Below are the code and all the weights of a small trained network. Each question names an input and a target symbol and asks about switching units off, where a switched-off unit gives its printed mean instead of its output.

import numpy as np


def w(rows, s, z=0):
    codes = np.array(rows[::2]) - 128.0
    scale = np.full(codes.shape[1], s)
    scale[-1] = z or s
    return codes * scale


def norm(h):
    return h / np.sqrt((h * h).mean(-1, keepdims=True) + 1e-5)


def f(y):
    return np.maximum(y, 0)


def softmax(a):
    e = np.exp(a - a.max(-1, keepdims=True))
    return e / e.sum(-1, keepdims=True)


def log_softmax(a):
    a = a - a.max(-1, keepdims=True)
    return a - np.log(np.exp(a).sum(-1, keepdims=True))


def net(x, mask):
    ids = ['αβγδεζηθμπσφψω'.index(c) for c in x.split()]
    T = len(ids)
    res = E[ids] + P[:T]
    u = 0
    for l in range(2):
        q, k, v = (norm(res) @ M[l].T for M in (Q, K, V))
        z = softmax(np.where(np.tri(T) > 0, q @ k.T / 4**0.5, -1e9)) @ v
        res = res + np.where(mask[u], z, O[l][:, -1]) @ O[l][:, :-1]
        u += 1
        y = f(norm(res) @ A[l][:, :-1].T + A[l][:, -1])
        res = res + np.where(mask[u : u + 4], y, B[l][:, -1]) @ B[l][:, :-1]
        u += 4
    return log_softmax(norm(res)[-1] @ U[:, :-1].T + U[:, -1])


Q, K, V, O, A, B = {}, {}, {}, {}, {}, {}
E = w([
[92,110,189],'α',
[153,137,108],'β',
[142,98,207],'γ',
[138,101,204],'δ',
[161,115,109],'ε',
[132,129,146],'ζ',
[118,123,132],'η',
[147,88,126],'θ',
[105,186,158],'μ',
[179,75,64],'π',
[142,100,197],'σ',
[134,98,132],'φ',
[160,86,186],'ψ',
[134,254,92],'ω',
],0.0051)
P = w([
[126,146,79],'0',
[96,97,158],'1',
[124,136,126],'2',
[242,182,189],'3',
[98,44,162],'4',
[124,135,123],'5',
[254,190,185],'6',
],0.0069)
Q[0] = w([
[3,196,138],'0.h0',
[83,92,188],'0.h0',
[186,156,209],'0.h0',
[137,61,169],'0.h0',
],0.023)
K[0] = w([
[4,230,156],'0.h0',
[78,88,206],'0.h0',
[220,132,210],'0.h0',
[128,45,177],'0.h0',
],0.02)
V[0] = w([
[87,159,130],'0.h0',
[1,218,102],'0.h0',
[124,147,200],'0.h0',
[88,176,211],'0.h0',
],0.0056)
O[0] = w([
[137,117,80,93],'0.h0',
[88,140,2,2],'0.h0',
[207,76,122,159],'0.h0',
[219,64,93,132],'0.h0',
],0.0083,0.0036)
A[0] = w([
[137,178,89,118],'0.n0',
[54,57,174,10],'0.n1',
[97,40,188,175],'0.n2',
[166,246,121,111],'0.n3',
],0.012,0.0012)
B[0] = w([
[154,168,202,147],'0.n0',
[137,66,53,190],'0.n1',
[254,53,145,254],'0.n2',
[190,49,125,171],'0.n3',
],0.01,0.0066)
Q[1] = w([
[104,143,171],'1.h0',
[126,223,178],'1.h0',
[49,13,124],'1.h0',
[156,120,7],'1.h0',
],0.017)
K[1] = w([
[82,105,159],'1.h0',
[5,144,147],'1.h0',
[192,2,134],'1.h0',
[178,131,13],'1.h0',
],0.015)
V[1] = w([
[91,158,88],'1.h0',
[68,2,117],'1.h0',
[145,140,38],'1.h0',
[189,173,172],'1.h0',
],0.016)
O[1] = w([
[190,95,61,2],'1.h0',
[55,1,188,195],'1.h0',
[230,98,157,90],'1.h0',
[113,226,145,193],'1.h0',
],0.015,0.0044)
A[1] = w([
[196,108,193,75],'1.n0',
[204,232,166,89],'1.n1',
[166,159,254,4],'1.n2',
[172,49,126,117],'1.n3',
],0.013,0.0047)
B[1] = w([
[52,128,64,237],'1.n0',
[68,91,139,205],'1.n1',
[255,91,94,231],'1.n2',
[88,176,114,254],'1.n3',
],0.023,0.0064)
U = w([
[186,99,107,97],'α',
[168,80,203,101],'β',
[146,148,221,163],'γ',
[35,144,7,74],'δ',
[47,63,118,78],'ε',
[159,140,42,139],'ζ',
[49,112,175,77],'η',
[201,127,156,90],'θ',
[48,200,128,255],'μ',
[159,85,112,135],'π',
[60,154,208,143],'σ',
[194,146,129,121],'φ',
[179,167,56,117],'ψ',
[144,222,100,175],'ω',
],0.017,0.0058)

Each question gives the input, a string of symbols that net reads in full, and the target symbol t.
The units are the heads (4 rows each of Q, K, V and O) and the neurons (one row each of A and B). Each row of codes is followed by its name. A weight is (code - 128) times the scale printed after its matrix; where a second scale follows, it is the last column's (O, A, B and U).
mask holds one flag per unit, layer by layer, with each layer's heads first. A switched-off unit (its flag False) gives its mean, the last column of its rows in O or B, instead of its output. The means were averaged over made-up inputs and are rounded, as every weight is.
A unit's drop is (log p(t) with every unit on - log p(t) with that unit switched off) / (log p(t) with every unit on - log p(t) with every unit switched off).
The circuit of an input: a set's keep is (log p(t) with only the set's units on - log p(t) with every unit switched off) / (log p(t) with every unit on - log p(t) with every unit switched off). Starting from all 10 units, units are removed one at a time, each time the one whose removal leaves the highest keep (on an exact tie, the one counted first), for as long as the keep stays at least 0.8.
circuit, biggest first: the units of the circuit, biggest drop first
most important unit: the unit with the biggest drop
k most important neurons: the k neurons with the biggest drops, biggest first
k most important neurons of layer l: the k neurons of layer l with the biggest drops, biggest first
input θ η σ γ, target ε: most important unit => 0.h0
input φ φ α ε, target δ: 2 most important neurons => 0.n2, 0.n0
input θ α ζ φ π β α, target ε: circuit, biggest first => 0.h0, 0.n2, 1.h0, 0.n3
input β θ α θ β φ μ, target ω: circuit, biggest first => 0.n1, 1.h0
input ε θ γ π θ φ ζ, target μ: 3 most important neurons => 0.n2, 0.n0, 0.n1
input θ δ β ε γ β π, target ε: circuit, biggest first => 0.h0, 0.n2, 1.h0, 0.n3
input φ φ ω, target ω: circuit, biggest first => 1.h0, 0.n1
input σ ε φ φ δ φ ω, target γ: 2 most important neurons => 0.n3, 1.n0
input ζ ω ζ φ, target ψ: 3 most important neurons => 0.n2, 0.n0, 0.n1
input γ σ β, target μ: 2 most important neurons => 0.n2, 0.n1
input φ θ φ ε ε η ζ, target δ: 4 most important neurons => 0.n2, 0.n0, 1.n2, 1.n3
input φ δ φ ζ β φ ω, target δ: 2 most important neurons => 0.n2, 1.n2
input η σ β δ φ ω φ, target ζ: 2 most important neurons of layer 1 => 1.n0, 1.n1
input φ ε β ψ, target δ: circuit, biggest first => 1.n0
input θ ζ φ ω δ σ ε, target ε: circuit, biggest first => 0.h0, 0.n2, 1.h0, 0.n3
input η φ δ φ ε ζ δ, target ζ: 2 most important neurons => 0.n2, 1.n0
input η γ θ ψ ω φ ε, target ζ: 3 most important neurons of layer 0 => 0.n2, 0.n1, 0.n0
input σ φ α π φ ε ε, target γ: 3 most important neurons of layer 0 => 0.n2, 0.n3, 0.n1
input φ ε ε σ, target δ: 3 most important neurons of layer 0 => 0.n2, 0.n0, 0.n1
input θ φ φ φ η μ β, target ε: 4 most important neurons => 0.n2, 0.n3, 0.n1, 1.n2
